Below is a small trained network, with its code and all its weights. Each question gives an input and a class and asks what happens when units are switched off, that is, made to give their printed mean instead of their output.

import numpy as np


def w(rows, s, z=0):
    codes = np.array(rows[::2]) - 128.0
    scale = np.full(codes.shape[1], s)
    scale[-1] = z or s
    return codes * scale


def norm(h):
    return h / np.sqrt((h * h).mean(-1, keepdims=True) + 1e-5)


def f(y):
    return np.maximum(y, 0)


def log_softmax(a):
    a = a - a.max(-1, keepdims=True)
    return a - np.log(np.exp(a).sum(-1, keepdims=True))


def net(x, mask):
    res = np.array(x, float).reshape(1, 2) / 4 @ E
    u = 0
    for l in range(4):
        y = f(norm(res) @ A[l][:, :-1].T + A[l][:, -1])
        res = res + np.where(mask[u : u + 4], y, B[l][:, -1]) @ B[l][:, :-1]
        u += 4
    return log_softmax(norm(res)[-1] @ U[:, :-1].T + U[:, -1])


A, B = {}, {}
E = w([
[31,165,2,158,71,28,103],'x0',
[139,171,171,38,122,22,188],'x1',
],0.0096)
A[0] = w([
[144,91,93,195,93,72,9,198],'0.n0',
[95,51,127,129,110,127,167,58],'0.n1',
[248,2,209,166,157,80,99,254],'0.n2',
[70,162,118,43,44,69,92,183],'0.n3',
],0.0053,0.0027)
B[0] = w([
[181,81,255,34,51,243,68,248],'0.n0',
[145,101,150,147,112,105,94,128],'0.n1',
[55,139,46,50,63,172,12,255],'0.n2',
[167,126,169,18,219,241,30,246],'0.n3',
],0.0043,0.005)
A[1] = w([
[79,94,112,47,101,105,70,157],'1.n0',
[133,140,142,163,99,188,55,56],'1.n1',
[26,157,56,171,58,39,94,9],'1.n2',
[113,138,126,105,104,3,253,178],'1.n3',
],0.008,0.0015)
B[1] = w([
[211,137,154,142,186,104,54,253],'1.n0',
[126,180,121,142,174,56,192,236],'1.n1',
[49,114,111,17,100,230,121,219],'1.n2',
[183,49,211,219,2,134,195,177],'1.n3',
],0.0087,0.0076)
A[2] = w([
[116,98,106,185,117,169,113,24],'2.n0',
[71,124,67,214,113,157,99,162],'2.n1',
[157,120,165,98,108,10,141,169],'2.n2',
[159,146,140,123,159,109,84,247],'2.n3',
],0.012,0.0012)
B[2] = w([
[139,158,247,115,71,28,169,195],'2.n0',
[254,73,243,193,97,107,169,236],'2.n1',
[158,96,172,254,137,153,157,235],'2.n2',
[74,147,51,152,137,121,111,254],'2.n3',
],0.0081,0.0063)
A[3] = w([
[120,139,125,126,122,124,137,40],'3.n0',
[154,134,115,133,149,134,122,3],'3.n1',
[114,124,143,10,121,171,103,226],'3.n2',
[127,131,148,66,163,177,147,57],'3.n3',
],0.014,0.0017)
B[3] = w([
[127,116,98,136,104,146,142,128],'3.n0',
[110,87,83,137,160,101,165,150],'3.n1',
[91,96,2,54,23,131,53,254],'3.n2',
[80,119,72,83,17,104,78,189],'3.n3',
],0.011,0.0084)
U = w([
[200,85,230,196,82,141,137,224],'0',
[111,95,69,55,44,153,62,232],'1',
[145,146,66,200,247,107,70,162],'2',
[91,133,133,111,158,120,165,3],'3',
[80,128,127,117,140,122,177,30],'4',
[88,184,137,100,151,132,174,9],'5',
[90,180,140,91,165,130,199,10],'6',
[125,154,123,109,147,114,157,4],'7',
],0.016,0.0049)

Each question gives the input, the list of numbers given to net, and the class t.
The units are the neurons (one row each of A and B). Each row of codes is followed by its name. A weight is (code - 128) times the scale printed after its matrix; where a second scale follows, it is the last column's (A, B and U).
mask holds one flag per neuron, layer by layer. A switched-off neuron (its flag False) gives its mean, the last column of its row in B, instead of its output. The means were averaged over made-up inputs and are rounded, as every weight is.
A unit's drop is (log p(t) with every unit on - log p(t) with that unit switched off) / (log p(t) with every unit on - log p(t) with every unit switched off).
The circuit of an input: a set's keep is (log p(t) with only the set's units on - log p(t) with every unit switched off) / (log p(t) with every unit on - log p(t) with every unit switched off). Starting from the 12 units with the biggest drops (on a tie, the unit counted first), units are removed one at a time, each time the one whose removal leaves the highest keep (on an exact tie, the one counted first), for as long as the keep stays at least 0.8.
units of the circuit, in order: the units of the circuit, biggest drop first
top k neurons: the k neurons with the biggest drops, biggest first
k most important neurons of layer l: the k neurons of layer l with the biggest drops, biggest first
drop when u is switched off: that unit's drop, to one decimal
input [7,8], class 0: units of the circuit, in order	(1.n3 2.n2)
input [-4,7], class 0: units of the circuit, in order	(2.n2)
input [-7,-5], class 1: top 2 neurons	(2.n2 2.n1)
input [-7,-6], class 1: top 2 neurons	(2.n2 2.n1)
input [2,2], class 2: top 3 neurons	(0.n3 1.n2 3.n2)
input [-2,-3], class 2: top 3 neurons	(1.n2 1.n1 1.n3)
input [3,0], class 2: 2 most important neurons of layer 0	(0.n3 0.n0)
input [-2,3], class 2: top 3 neurons	(1.n2 0.n2 0.n0)
input [0,-2], class 2: top 2 neurons	(1.n2 3.n2)
input [4,5], class 0: top 2 neurons	(1.n3 0.n2)
input [1,3], class 2: top 2 neurons	(0.n3 1.n2)
input [-3,-1], class 2: 2 most important neurons of layer 0	(0.n2 0.n0)
input [4,4], class 0: 2 most important neurons of layer 1	(1.n3 1.n0)
input [-4,-4], class 0: units of the circuit, in order	(3.n2)
input [1,-4], class 0: top 2 neurons	(1.n0 0.n3)
input [1,0], class 2: top 2 neurons	(1.n2 2.n3)
input [-3,1], class 2: top 2 neurons	(0.n2 1.n2)
input [-2,-2], class 2: drop when 1.n2 is switched off	0.8
input [3,7], class 0: drop when 1.n3 is switched off	0.1
input [-1,1], class 2: most important neuron of layer 1	(1.n2)
input [-2,-1], class 2: drop when 1.n2 is switched off	0.7
